Read these off the matrix that follows. Counting starts at 1.
1) Give the entry just left of the largest entry.
2) Give the entry at row 2, column 1.
3) Give the bottom-right entry.
4) Give the entry at row 1, column 1.
5) Give the bottom-left entry.
6) Give the entry at row 3, column 1.
6	5	3	4	6	4	2	4	4	3	2	1
3	5	3	4	5	3	3	5	4	4	3	4
4	4	1	3	4	4	3	3	4	2	4	4
3	4	3	4	4	4	4	4	4	3	3	4
3	3	3	3	3	3	3	3	5	3	3	4
4	1	2	2	2	2	3	2	6	3	2	4
4	3	4	3	4	4	4	4	3	5	4	3
3	3	7	4	3	3	4	4	3	6	3	3
4	4	2	3	4	4	3	3	4	3	4	4
4	3	4	4	3	3	4	4	3	4	4	4
5	4	3	4	5	4	3	3	4	3	3	2
2	2	4	3	1	3	5	3	3	4	5	6
1) 3
2) 3
3) 6
4) 6
5) 2
6) 4

Read these off the row that follows.
1) Read off the smallest entry.
2) Read off the entry just right of 15.
3) Read off the entry just left of the largest entry.
array([ 20, -19, -11,  15,  -7, -15,  -2,  17,  24,  22,  10, -28,  -2,
        30])
1) -28
2) -7
3) -2

Read these off the array that follows. Rows and columns are numbered from 1.
1) What is the entry at row 1, column 2?
2) What is the entry at row 3, column 1?
3) What is the top-right entry?
4) What is the entry at row 1, column 3?
5) What is the bottom-right entry?
6) What is the entry directly above 32.4?
7) What is the entry in the bottom-left corner?
8) What is the entry in the top-left corner?
25.7	-13.2	3.7	5.5	-9.9	13.7	2.1	-25.6	-37.5	42.5	6.1	18.7	15.2
25.7	-6.5	-2.3	-16.7	8.2	8.9	1.2	18.4	24.4	-27.2	3.7	18.7	13.2
25.7	11.2	-2.3	-13.9	8.2	8.4	2.1	18.4	28.9	-31.5	3.0	16.9	12.7
27.9	-0.2	2.0	-9.1	-7.8	13.7	-1.3	-20.4	-29.7	33.4	6.1	24.9	15.2
25.7	-6.6	-2.5	-5.0	8.3	13.7	4.6	40.0	35.2	-21.4	6.1	15.9	15.2
24.2	-0.8	-4.4	17.1	8.7	13.7	14.4	39.8	28.3	-12.1	6.1	6.4	15.2
50.4	0.8	-2.3	-9.9	8.2	20.1	2.1	30.6	24.4	-11.2	6.1	24.9	16.9
46.0	7.2	-2.3	-9.1	8.2	19.4	2.1	32.4	24.4	-11.2	6.1	21.3	15.2
25.7	-13.4	-2.3	0.6	4.5	13.7	2.1	12.7	4.5	7.2	6.1	18.7	15.2
42.7	-17.9	2.0	-9.1	-5.0	15.6	-1.1	-6.7	-23.1	33.8	6.1	31.8	16.8
1) -13.2
2) 25.7
3) 15.2
4) 3.7
5) 16.8
6) 30.6
7) 42.7
8) 25.7

[[ 150  -46  -24  210  102  899  126 -150 -129  -85 -154  253 -128 -531
   -47]
 [-111 -253  331  416  128  270  194 -192  -59  432  -88  450  -28  -26
    70]
 [-305 -410  762  761  120 -262  198  -65 -154  292 -283  554  288  -49
   100]
 [-181 -310  462  510  135   79  192 -174  -54  487 -108  493   36   52
    85]
 [ -58 -215  249  357  131  402  170 -208  -47  388  -72  408  -78  -86
    39]
 [ -70 -224  231  328  148  380  183 -244   -8  519  -21  422 -128   23
    54]
 [ -70 -227  240  336  138  377  185 -214  -29  464  -36  421 -109  -12
    59]
 [  79 -103  140  351  101  710  128  -70 -181 -213 -251  293   24 -584
   -42]
 [ -17 -190  224  364  122  477  158 -167  -88  203 -133  379  -32 -225
    22]
 [   3 -166   89  225  134  572  176 -259    2  484   11  380 -203  -42
    43]
 [ -44 -206  193  315  132  441  179 -233  -12  453  -31  402 -131  -32
    48]
 [ -19 -182  298  454  100  458  150  -79 -174  -53 -245  358   83 -421
    -5]
 [  49 -137  -25  136  137  691  172 -315   45  578   77  358 -307   17
    40]]
Give the entry just left of -79.
150
Give the entry just right of the largest entry.
126
The entry just left of the centre entry: 185
The entry just left of the smallest entry is 24
The entry just left of the largest entry -> 102
Give the entry just left of -167.
158
Give the entry just right of -253.
331
Give the entry just right of 136.
137
Give the entry just left of 210.
-24
Give the entry just left of -109.
421

Questions about the array below.
1) The 2nd entry on the diagonal from the top-right corner?
2) The smallest entry in the first row?
3) The bottom-left entry?
4) The first entry in reading order?
5) The last entry of the smallest entry's row?
6) The last entry, reading row by row?
7) The entry just right of 68?
8) The top-right entry?
array([[45, 26, 69, 59, 68, 27, 57, 48, 28, 56, 27, 58, 59, 32, 30, 27],
       [13, 23, 62, 39, 57, 22, 39, 56, 26, 29, 32, 59, 33, 20, 44, 21],
       [20, 38, 54, 25, 60, 41, 25, 66, 38, 22, 44, 34, 25, 43, 61, 36],
       [28, 64, 65, 46, 61, 42, 38, 32, 72, 38, 20, 56, 43, 46, 24, 62],
       [24, 64, 37, 38, 40, 34, 33, 50, 81, 30, 49, 47, 32, 39, 53, 74],
       [51, 36, 19, 33, 21, 53, 38, 55, 28, 40, 62, 29, 38, 47, 61, 33],
       [28, 50, 49, 22, 58, 45, 22, 65, 48, 26, 44, 23, 24, 44, 58, 46]])
1) 44
2) 26
3) 28
4) 45
5) 21
6) 46
7) 27
8) 27

(236, 9, 210, 149, 160, 184, 221, 159, 148)
Give the 3rd smallest entry.
Answer: 149
The entry just left of the smallest entry: 236
The 3rd entry from the right -> 221
Give the entry just left of 149.
Answer: 210

-18.1,18.1,-9.8,-36.7,2.2,-16.4,-14.8,-18.2,30.1
39.2,-6.8,22.2,-30.8,-6.4,55.2,25.0,46.8,13.3
29.7,-32.5,13.3,-37.6,-31.0,49.5,20.3,32.1,25.8
-0.2,-18.3,-35.3,-5.2,-17.8,-14.1,-28.2,-2.6,18.7
22.7,-19.8,16.1,-49.2,-23.9,54.8,15.6,30.0,35.7
16.3,19.4,-24.7,-10.5,12.5,25.7,-14.7,16.7,-0.8
The last entry, reading row by row: -0.8
The 4th entry in reading order -> -36.7
Find the bottom-left entry.
16.3
The entry just left of -19.8: 22.7
The last entry in the row that holds the largest entry: 13.3
Find the bottom entry of the column that holds the smallest entry.
-10.5
The entry just left of -14.1 -> -17.8
Find the third largest entry.
49.5
Find the largest entry in the last column.
35.7
The first entry on the diagonal from the top-right corner is 30.1
The entry directly below 18.1 is -6.8
The second entry, reading row by row: 18.1
Find the fifth entry in reading order.
2.2
Find the second smallest entry.
-37.6
The entry just right of the largest entry -> 25.0
Find the bottom entry of the column that holds the largest entry.
25.7
Find the 1st entry, reading row by row.
-18.1
The entry directly below -16.4 -> 55.2
Find the entry directly above -28.2.
20.3
The entry just left of 25.8 -> 32.1
The entry just left of the smallest entry -> 16.1
Find the entry just left of 49.5.
-31.0
